Below is a small trained network, with its code and all its weights. Each question gives an input and a class and asks what happens when units are switched off, that is, made to give their printed mean instead of their output.

import numpy as np


def w(rows, s, z=0):
    codes = np.array(rows[::2]) - 128.0
    scale = np.full(codes.shape[1], s)
    scale[-1] = z or s
    return codes * scale


def norm(h):
    return h / np.sqrt((h * h).mean(-1, keepdims=True) + 1e-5)


def f(y):
    return np.maximum(y, 0)


def log_softmax(a):
    a = a - a.max(-1, keepdims=True)
    return a - np.log(np.exp(a).sum(-1, keepdims=True))


def net(x, mask):
    res = np.array(x, float).reshape(1, 5) / 4 @ E
    u = 0
    for l in range(4):
        y = f(norm(res) @ A[l][:, :-1].T + A[l][:, -1])
        res = res + np.where(mask[u : u + 7], y, B[l][:, -1]) @ B[l][:, :-1]
        u += 7
    return log_softmax(norm(res)[-1] @ U[:, :-1].T + U[:, -1])


A, B = {}, {}
E = w([
[130,131,128,130,125,118],'x0',
[131,124,128,129,128,131],'x1',
[225,53,189,5,65,109],'x2',
[199,117,8,6,221,75],'x3',
[23,137,40,22,2,80],'x4',
],0.0061)
A[0] = w([
[76,130,148,153,49,142,98],'L0N0',
[110,123,49,63,139,128,3],'L0N1',
[219,131,110,133,241,128,57],'L0N2',
[169,124,251,170,140,133,72],'L0N3',
[228,99,223,45,56,126,223],'L0N4',
[151,137,211,207,144,141,37],'L0N5',
[81,130,130,126,39,120,15],'L0N6',
],0.016,0.0034)
B[0] = w([
[99,115,141,141,197,172,190],'L0N0',
[160,148,104,143,38,99,174],'L0N1',
[72,124,130,144,219,204,204],'L0N2',
[76,70,181,183,40,76,202],'L0N3',
[193,7,184,40,118,160,253],'L0N4',
[181,178,135,133,93,65,193],'L0N5',
[132,129,122,132,236,155,181],'L0N6',
],0.02,0.016)
A[1] = w([
[160,216,120,176,87,60,28],'L1N0',
[113,225,2,125,74,63,17],'L1N1',
[173,132,10,89,69,89,189],'L1N2',
[75,155,129,179,86,106,84],'L1N3',
[96,156,78,141,86,160,4],'L1N4',
[153,161,107,50,110,59,63],'L1N5',
[142,212,103,157,116,39,105],'L1N6',
],0.019,0.0024)
B[1] = w([
[170,91,147,171,200,200,237],'L1N0',
[4,73,230,172,85,24,238],'L1N1',
[145,134,97,75,57,83,253],'L1N2',
[183,115,130,191,188,121,226],'L1N3',
[121,166,180,160,136,47,169],'L1N4',
[193,158,100,125,90,144,182],'L1N5',
[198,82,107,176,225,127,224],'L1N6',
],0.022,0.0062)
A[2] = w([
[5,184,74,151,234,153,126],'L2N0',
[64,213,131,128,184,132,52],'L2N1',
[134,167,68,78,81,126,118],'L2N2',
[63,97,164,22,156,230,105],'L2N3',
[97,192,87,242,167,116,203],'L2N4',
[132,159,117,127,128,120,9],'L2N5',
[89,90,125,53,200,177,14],'L2N6',
],0.018,0.0016)
B[2] = w([
[152,134,237,42,19,146,222],'L2N0',
[73,144,137,82,84,175,169],'L2N1',
[127,105,95,90,112,193,142],'L2N2',
[166,191,96,220,168,113,248],'L2N3',
[87,174,104,5,174,215,206],'L2N4',
[137,136,149,119,120,116,128],'L2N5',
[146,163,89,201,169,108,226],'L2N6',
],0.021,0.016)
A[3] = w([
[182,66,122,122,99,120,144],'L3N0',
[169,143,66,114,69,132,4],'L3N1',
[84,183,67,64,121,191,93],'L3N2',
[149,117,62,211,238,170,214],'L3N3',
[115,176,102,139,180,7,91],'L3N4',
[191,148,15,66,36,94,156],'L3N5',
[101,123,151,165,177,181,194],'L3N6',
],0.021,0.0013)
B[3] = w([
[12,242,53,179,109,83,186],'L3N0',
[119,172,140,75,125,144,145],'L3N1',
[119,140,27,114,10,108,174],'L3N2',
[179,137,85,139,180,128,251],'L3N3',
[171,40,214,153,90,220,151],'L3N4',
[93,157,163,63,150,252,163],'L3N5',
[123,110,51,68,147,93,199],'L3N6',
],0.023,0.02)
U = w([
[182,110,75,154,253,128,128],'0',
[90,173,112,39,110,179,226],'1',
[88,60,194,167,103,54,2],'2',
],0.014,0.00055)

Each question gives the input, the list of numbers given to net, and the class t.
The units are the neurons (one row each of A and B). Each row of codes is followed by its name. A weight is (code - 128) times the scale printed after its matrix; where a second scale follows, it is the last column's (A, B and U).
mask holds one flag per neuron, layer by layer. A switched-off neuron (its flag False) gives its mean, the last column of its row in B, instead of its output. The means were averaged over made-up inputs and are rounded, as every weight is.
A unit's drop is (log p(t) with every unit on - log p(t) with that unit switched off) / (log p(t) with every unit on - log p(t) with every unit switched off).
The circuit of an input: a set's keep is (log p(t) with only the set's units on - log p(t) with every unit switched off) / (log p(t) with every unit on - log p(t) with every unit switched off). Starting from the 12 units with the biggest drops (on a tie, the unit counted first), units are removed one at a time, each time the one whose removal leaves the highest keep (on an exact tie, the one counted first), for as long as the keep stays at least 0.8.
units of the circuit, in order: the units of the circuit, biggest drop first
k most important neurons: the k neurons with the biggest drops, biggest first
k most important neurons of layer l: the k neurons of layer l with the biggest drops, biggest first
drop when u is switched off: that unit's drop, to one decimal
input [4,2,1,-7,-7], class 2: units of the circuit, in order : [L0N3]
input [-6,7,-1,4,7], class 2: 2 most important neurons : [L1N1, L0N4]
input [-4,-1,-5,0,5], class 1: 3 most important neurons : [L0N4, L0N6, L0N5]
input [5,4,0,2,-2], class 1: units of the circuit, in order : [L0N2, L0N4, L2N0]
input [6,-8,-3,3,-2], class 1: 2 most important neurons : [L0N4, L2N0]
input [-1,1,-1,3,-7], class 1: 2 most important neurons : [L0N4, L0N2]
input [-7,-2,1,-6,0], class 2: 3 most important neurons : [L0N3, L0N5, L0N2]
input [1,4,1,-6,0], class 2: 4 most important neurons : [L0N3, L0N5, L0N2, L2N3]
input [5,-6,0,6,5], class 2: 2 most important neurons : [L1N1, L0N4]
input [3,1,-1,8,-1], class 1: 2 most important neurons : [L0N2, L0N4]
input [-1,5,-4,2,-5], class 1: 2 most important neurons : [L0N4, L0N2]
input [-6,-2,-2,4,6], class 2: 2 most important neurons : [L1N1, L0N4]
input [5,-2,0,8,2], class 2: 2 most important neurons of layer 0 : [L0N4, L0N1]
input [6,-7,-8,0,1], class 1: most important neuron of layer 2 : [L2N4]
input [-8,-3,1,-7,-6], class 2: 2 most important neurons of layer 2 : [L2N3, L2N6]
input [8,-6,8,-8,7], class 0: drop when L0N3 is switched off : 0.0
input [1,6,2,2,4], class 1: drop when L0N1 is switched off : 0.1
input [-7,0,-3,1,1], class 2: drop when L0N3 is switched off : 0.1
